Facts:
q109 fupe:q506 q851 studran:q977
q115 fupe:q159 q427 studran:q144
q13 studran:q685
q159 fupe:q597 q338 q821 q57 studran:q785
q162 fupe:q851 studran:q617
q190 fupe:q827 q812 studran:q267
q194 fupe:q474 studran:q178
q220 fupe:q178 q907
q224 studran:q44
q230 fupe:q821 studran:q667
q254 fupe:q291 studran:q906
q255 studran:q328
q257 fupe:q291 q396 q821 studran:q57
q270 fupe:q939 q47 studran:q818
q283 studran:q617
q289 fupe:q851 q831
q291 fupe:q827
q295 fupe:q934
q299 studran:q144
q307 fupe:q493 studran:q771
q308 studran:q355
q317 fupe:q474 studran:q859
q318 fupe:q257
q338 studran:q295
q344 studran:q381
q346 fupe:q539
q354 fupe:q476 q493 studran:q987
q36 fupe:q859 q318 studran:q318
q365 fupe:q974 q755 studran:q140
q369 fupe:q396 q668 q399 q493 studran:q318
q371 fupe:q608 studran:q980
q378 fupe:q396 studran:q667
q381 fupe:q399
q385 studran:q934
q392 fupe:q396 q668 studran:q144
q396 studran:q318
q399 studran:q458
q427 fupe:q859 studran:q745
q434 fupe:q57 studran:q291
q439 fupe:q827 studran:q617
q442 fupe:q763
q455 fupe:q821
q47 fupe:q827 studran:q934
q474 fupe:q455 q518
q476 fupe:q399 studran:q561
q477 fupe:q338 q831 studran:q987
q484 fupe:q517 studran:q667
q49 studran:q455
q493 fupe:q825 studran:q93
q494 fupe:q561 q812
q505 fupe:q668 studran:q606
q506 studran:q4
q51 fupe:q660 q912 studran:q442
q516 fupe:q597 q378 studran:q812
q517 fupe:q230 q506 q396 studran:q267
q518 fupe:q396 q851 studran:q93
q534 fupe:q979 q704 studran:q667
q539 fupe:q851
q550 fupe:q907 studran:q289
q561 fupe:q831
q57 fupe:q162 q399
q588 studran:q823
q597 studran:q980
q6 studran:q636
q608 fupe:q476 studran:q812
q610 fupe:q907 q257 q338 q851 studran:q220
q617 fupe:q308
q636 fupe:q851
q656 fupe:q49 q506 studran:q539
q660 fupe:q987 q827 q162 q518 studran:q328
q667 fupe:q517 q396
q668 studran:q455
q704 fupe:q907 studran:q977
q735 fupe:q821 studran:q455
q736 fupe:q987 q907 studran:q812
q743 fupe:q825 q667 studran:q144
q755 studran:q289
q762 fupe:q230 q850 studran:q44
q763 fupe:q812 studran:q267
q769 fupe:q317 q831 studran:q765
q771 fupe:q369 q831
q80 fupe:q821 studran:q455
q806 fupe:q972
q818 fupe:q735
q821 studran:q93
q823 fupe:q660 q396
q825 fupe:q518 studran:q346
q827 studran:q771
q828 fupe:q979
q831 fupe:q396 studran:q934
q850 fupe:q735 studran:q667
q851 fupe:q396 studran:q987
q853 fupe:q934 q308 q439 studran:q818
q868 studran:q771
q871 fupe:q506 studran:q44
q876 fupe:q825 studran:q636
q880 fupe:q850 studran:q442
q90 studran:q381
q904 fupe:q660 q825 studran:q828
q907 studran:q561
q921 studran:q987
q93 fupe:q660
q934 fupe:q344
q939 studran:q828
q949 fupe:q907 q518 studran:q863
q950 fupe:q51 q354 studran:q823
q958 fupe:q47 q6 studran:q455
q972 studran:q539
q974 fupe:q396 q399 studran:q4
q975 fupe:q455 studran:q912
q978 fupe:q80 studran:q765
q979 fupe:q162 studran:q806
q980 fupe:q821
q984 fupe:q162 q868 studran:q328
q999 fupe:q506 q162 studran:q474

Known rows:
[ 10   5  -5   2   3 -13   5  -1   0  10   1   8   7   1   0   1   0   0
  -2   2   4   0   7  -8  -1  -9  -3   3   6]: q257
[  9   5  -6   0   1 -15   3  -1   9   6  -9   5  11   2   6   4   7  -1
  -3  10   1   5   8   0   0  -6  -4  10   2]: q904
[  5   7  -4   1  12  -3   4   0   2  21   6  10   5  -4   1   2  10 -17
  11   3  12   2  18  -9  -1  -1  -1   2   9]: q291
[ 11   6   1   8   1 -17   8  -9  -7   9   8   6   4   2  -1   5   0   8
  -2   0   6  -1  10  -5  -1 -11   4   4   4]: q506
[ -8 -48  14  11  -6 -27  -5   9  13  23  -7   0 -16   9  -7  -7 -13   7
 -27  23  -5   7  28  23 -11   2  24  -1  10]: q534
[ -5 -39  10   8   0 -22  -6   9  18  26  -8  -4 -23   9  -7 -11 -20   4
 -30  15  -7   4  17  14  -9   3  15  -7  13]: q484
[ -6 -35  12  11   2 -23  -4   6  10  28  -1  -6 -30   9 -11 -12 -27   5
 -30   8  -5   0  13   6  -7  -1  13 -14  17]: q230
[ -5  27  -7  15   9 -12  16  -6  -9   7  16   4  17  10  29 -20  -2 -30
 -16  -7   2  -6  26 -26   5   6  16  -3  11]: q939
[ 16  18 -23   1   4  -3  18   8 -10  18  21  15   2   7 -15 -16  16 -15
  22   6   5 -17  19  -2  -9   2  -5  -1 -14]: q812
[ 11   7  -1   7   3 -13   8  -7  -6  11   9   6   3   3  -2   5  -1   5
   1  -2   5  -3   8  -8  -1  -9   3   3   5]: q338
[  9  25  -3   0   3 -16   7   7 -16  -3  -1  10   2   9  -8  -1  10  -3
 -15  12  -5   3  12   0  -6 -12  -3  -5 -22]: q283
[ -2 -32  10  10   2 -22  -1   4  12  27   2  -6 -30  11  -9  -9 -21   8
 -28  12  -6  -1  15  14 -10   5  21  -8  15]: q378
[ 10  -3  -3   1  -1 -15   1   0   6   5  -7   9  15   0   3   3   7   0
  -1  11   3   7  13   1  -1  -9  -2   9   2]: q949
[  8  -2  -3   0   1 -15   2   2   7   8  -6   8  14  -1   3   2   4  -1
  -1   8   1   6  11   0  -1 -10  -5   8   4]: q610
[  4   0  -1  -5  12  -2  -1   3   8  18  -4   9   7  -7   0   1   4 -14
  10  -1  11   6  10  -6   1  -9 -18  -4   7]: q980
[ 12   6  -3   4   1 -16   6  -3   2   9   0   5   8   1   2   3   3  -3
  -3   5   3   0   8  -7  -1  -9   0   6   4]: q90
[  5  -9   3   0   4  -7   0   0   5  12  -2  13  19  -6   2  10  19 -11
  13  12  12  12  26   9  -3  -4  -2   9   4]: q828
[  5   2  -3  -3   8  -3   2   0   9  15  -2   8  10  -3   2   7  15 -13
  10   8  10   7  14   3  -2  -1  -7   5   5]: q823
[  0   1  -2  -6   5  -9   2  -6   7  15  -7  15  11  -6  10  16  12 -17
   1  12  13   7  16  -3  -1  -1  -8  16  18]: q93
[ -9   3  -8  49  18 -16  -6   3 -27  19 -13  11  19  18   3   2   1  28
  24   0  20   2 -39  -3   6 -16  35   6   0]: q49
[  0   8   1  -2   3 -23   4 -11  -7   6  -9  17   5  -2   9  19  -5   0
 -19   6   7   1   4 -14   2 -12  -6  18  25]: q517

Rows:
No name comes twice in this set of rows, the named rows included.
[ 19  26 -11  -8   9  -6  11 -11  26   4 -10  -6  -2  10   9  13  14   3
  -8  12  -4   7 -14   8  -1  10  -3  13   0] | q371
[  7  -9   1   4  -4 -20   3   0   2   4  -8  11  19   0   5   4   9   0
  -1  13   4   7  21   3  -2 -12   0  11   3] | q550
[ -5  16 -11   7   6 -12  10   1   4   4  -2   6  22   7  32 -19   3 -35
 -16   3  -1   0  26 -22   5   5   4   3   8] | q270
[ -7 -34  14   9   6 -21  -5   9  11  31  -3  -6 -32   6 -13 -17 -33   3
 -32   3  -6   0   9   0  -6  -7   6 -20  19] | q850
[  5   2  -3  -3   6 -13  -1   7   7  10 -12   4   7  -5   2  -7 -11  -5
  -6  -5   1   5   0 -17   4 -21 -24  -7   9] | q880
[ 20  24  -4   4   6 -11  13 -16   1  10  11  -1  -7   9  -2  12   3   9
  -4   0   3  -3  -5  -4  -1  -1   6   5   4] | q755
[  3  10   1   3   4 -20   7 -13  -8   9   3  12   0  -2   7  12 -12   0
 -13  -4   7  -4   2 -20   3 -15  -8   9  25] | q821
[ 15  17  -3   5   5 -11  10 -12   1  10   9   2  -2   6   1   8   3   8
  -2   0   5  -1   0  -2  -1  -2   6   4   5] | q399
[ 10  23   0   2   1 -18   6   5 -16  -6   1  11   5   9  -9   1  12   0
 -16  15  -3   6  12  10  -6 -12  -2  -5 -22] | q162
[-25  16 -21  44  24  -9  -2  13 -14  14 -27  11  34  24  36 -23   1 -16
   9   4  12   4 -26 -20  13   1  32   6   6] | q958
[ 7  1  2  1  8 -5  3 -3  1 16  5  9  9 -3  0  9 12 -6 11  5 13  6 18  3
 -3 -3 -2  4  6] | q539
[  5  -8   9  12   4 -10   4  -8 -12  15  20  13  13  -5  -6  12  13  -2
  17   3  18   6  32   6  -5  -7  13   5   5] | q178
[ -2   9   1  -4  11 -10   2  -8  -5  17   0  16   3  -6   5  20   6 -14
  -2   7  15   4  13 -10  -1  -2  -5  13  22] | q267
[  6   2  -8  -2   1 -13   3   4   6  10  -7   9  13   0   8  -3   3 -12
  -3   9   1   1  12  -8   1  -7  -4   7   5] | q254

The same things again, as new rows of numbers:
Known rows:
[  2  18  15  11   0 -19   8 -19   0  -6   1  -1   2   5   3  15  -7  -4
  -7  11 -15   0  -2  18  17   8   6 -12  -5  -3   3   2  -1  -6   4  12
  10  12  -1   4  -3  -3]: q308
[-11   2  10   1 -10 -15  -5   6  -2   1  -2  -4  -2  -5  41  10  -9  -8
  -8 -41  -6 -10 -20   8 -10  -2   9  14  -9   2  15 -30  11 -15  10  -1
  20  13  -5  -9 -20  -4]: q851
[ 18  -9   0  -2   0  21  -4   3   3  14   6 -17   7   2 -23   7  24   3
   0   1 -11  10  -2 -12  14  11  -9  12  12 -12   6   7   5   5   8  -5
   3 -15  14  -5   9  -9]: q906
[-11   1   4   6  -2 -20   3 -10  -6 -18  -2   8 -13   3   6  -4 -12  -9
   1  12   7  -4  -4  12  -6  -5   2 -11  -2  13  -4   8  -9   8 -11  -4
  -6  16  -2   8  -3   8]: q254
[ -2  -2   1 -17   5  -6   5  -2   2  -3  -9  13  -4  -1  13  -3 -18   4
  -5   0   7  -5  11   8 -15  -6  -3  -6 -12   7 -11  -5  -1  -1  -1   7
 -10  14  -2   8   3   9]: q876
[  2 -25  11  -2 -16  -4  -3 -16 -18   5 -19  -4  -6   9  30  11 -15  -9
   4 -19 -20   5  -9  12  -2  -9 -15  12 -18  12  17   0   6   8  25  -8
   3   1   5  -8   0  -3]: q921
[ -4  -1 -13   7  -1 -15   1 -11  -4  -9  -5   9  -6   1  11 -10 -15 -10
  11   8  10  -1  -4  -7  -1 -11  -7 -10  -5   3  -2  10  -8   2  -9  -9
  -5   9 -10   0  -3   6]: q975
[ -9  15  -6  11   5 -12  -1 -13  -5   7  -2   7   8  -5   9  11  -7   0
   3   2  -6 -12  -9  -8  10  -8  16 -12  -8 -20   9  -1   3 -11  -8   1
  15  -1 -19  -9  -9   1]: q597
[ 15 -19 -14  10  -1  10  -4   9   8   5  13  -6  -6   0 -21 -15  15   9
  12   3   6  13 -22 -29   9   4 -22  13  13 -16  -3   5 -10   1  -6 -32
   1  -1   4   3  -9  -5]: q980
[-16  16  10  -2  -5  -2  -8   2 -21 -12 -23  16 -11   0   5  -3   2 -13
   0   5  15 -17   8   2 -12  -7  15  -4 -10  21  15   6  -3  -1  -7 -11
 -14  11  -2  -5   9  -6]: q550
[ -4  -5   1  -5  -2  -1   7   6  -1   3 -20   9 -23   8  10  -7 -16 -12
  -6   8   5 -17  21   0 -21  -6   7 -21  -8  30  -1   6  -3   0  -3 -23
   4   2  -9   9  12   3]: q984
[  8  15 -23   6  -5  11 -14  -5   9   2   9   8  -9   2  25 -40 -17  14
  20   6  20 -10  28  23 -29  -6   4  -1 -24  28 -16 -16 -13   9  14  15
   1  26  -1  18  -4  17]: q743
[  0  10  20   5   1 -25   8 -13   0 -21  -6   5 -10   6   5   7 -11  -9
  -7  16  -2  -1  -6  20   2   4   3 -16  -3  14  -6   3 -12   4  -6   5
   4  25   8  10  -4   6]: q439
[ -6   8  -4  -5  10  -5   2 -11   0  15  -5   3  12  -5  11  13 -12   1
  -5   0  -8  -6   4   4   4  -5  11  -9  -8  -9   4  -3   6 -10   4  13
   3  -9 -11  -5   1   5]: q755
[ 17   5 -21  -8 -14 -18  25  10   9  -4   4  -4  -3  15  15 -20 -16 -19
  -5 -12  10  -4  21  -2  -3   0  -9   7   3  25 -16  -6  -3  -2  -1   2
  -7  -1 -11   6  12   2]: q656
[-13  10   2  -9  16   3   0 -12   5  23  -1   8  21 -11  10  31  -3  14
  -9  -7 -17  -9   3   7   9  -2  22  -8 -18 -31   7 -12  12 -18   1  26
  11  -1 -12  -9  -8   1]: q399
[ 15 -11   4  -1   1  25  -4   8   4   9   6 -17   5   7 -24   2  23   6
   5   0 -11  11  -3  -9  13  16  -5  10  11 -10   5   2  -1   8   9  -4
   3 -16  12  -5   8 -10]: q458
[-10  -3   3 -21  17   5  -2 -13   3  20 -14  16  14  -6   9  19 -13  15
  -1   3 -11  -2  11  16  -5  -5   6  -9 -22 -17  -3  -1   7  -7   7  18
  -6  -1  -1  -5   2   9]: q476
[-15  22  -4   2  14 -13   2  -4   6  -6  11  -8  16 -13  18  12  -8  -7
  -9 -12   9  -6 -20  10  -4  -8  22  -1   6 -15  -6 -16   4  -6 -17  19
  10  -6 -13 -13   0  12]: q831
[  5 -17   6 -11   4  18  -5  26  19  -4   6  -1  -9  -7  -9  -7  13  16
  -2 -13  10   6  -7  -6 -15   3 -13  14  14  -2 -14 -10  -3  10  -8 -11
  -8   6  20   4  -1   2]: q823
[  2   5   0   3   3  -8   3 -15  -9   1  -8   2   1   7   7   7  -9 -11
  -1   6  -7  -2  12   8   8  -3   4  -6 -10   6   3   6   2   2   5   6
  -1  -6  -4  -6   8  -2]: q13

Rows:
No name comes twice in this set of rows, the named rows included.
[-17   6  15 -14  -3  -1  -7   6 -17 -19 -28  17  -9   0   2  -3  -7  -9
  -7   9  20 -16   6   8 -20  -9  14 -11 -11  27  11   9  -9  -6 -10 -20
 -13  19   2   4   9   1] | q736
[-15 -27   2   3 -11  -8 -13  -4 -18 -11 -14  -1 -18  -4  39   0 -21 -13
   9 -23  -3  -3 -16  12 -29 -21 -10  10  -8  20   3  -2   5  15   8 -13
  -2  -6  -2  -9  -6   8] | q477
[-21  36  21   6   3  -6  -8   0 -16  -3 -16  11   7  -5   5  20  13  -9
  -7  -1   2 -23  -6   1  11   8  38 -11 -13  -9  27  -9   3 -24  -9   2
  14  19  -7  -9  -6 -16] | q907
[ -4  -5  -2 -21  13   7   3 -12  -1  15 -20   8  13  -2   7  21 -17   7
  -9   9  -9  -2  13  13 -11  -6   0 -12 -18  -8   0   9   4  -5   6   8
 -10  -2  -1  -3   9   9] | q608
[ -8   0 -13   5  -2  -8  -4 -10  -9  -5 -11  13  -7  -2   9 -10 -12  -6
  10   7  12  -4  -5 -10  -9 -22  -1  -8  -5   0  -2  10  -5   5  -8 -13
  -9   0 -13  -4  -2   7] | q159
[  3  -4   2   3   4  -4   4 -14  -3   8 -16   6 -14   9   5  11 -13  -6
  -2  19 -14 -11  17   5   1   1  10 -29  -3  14   6  17   3   0   6 -15
  19 -11  -8   7  10   4] | q255
[ 19 -21   7   0   1  29  -1   5   7  15  -2 -11 -11   5 -22  11  19   7
  -1   7 -19   3   2 -13   6  14  -1  -5  13  -2   9  10  -2   5   7 -25
  25 -17  11   2   7  -6] | q328
[  0 -14  33  -6  -7  23 -26  19  -6   5  -7  -6   1  -2   2  13  26  18
  -1 -30 -12   4 -23   2  -2  12  -7  25  -8  -9  21 -22   4  -6  18 -17
  14  21  25  -5 -15 -19] | q987
[-10   3  -6  11   0  -7  -4 -20 -13  -1 -11   8   0  -4   1   7 -10  -3
   9  12   3  -6  -7  -7   3 -11   6 -12  -5  -5  13  13  -3  -1  -4  -7
  -1  -3  -7  -8   1  -2] | q427
[  7  -5  -2   1   4  16  -9  20  10   8  13 -10   1  -7 -16  -5  20  10
   0  -5   5   5 -18 -18   4   6  -5  14  14 -13  -4  -3  -6   2  -5 -14
   6  -2   8   1  -9   0] | q474

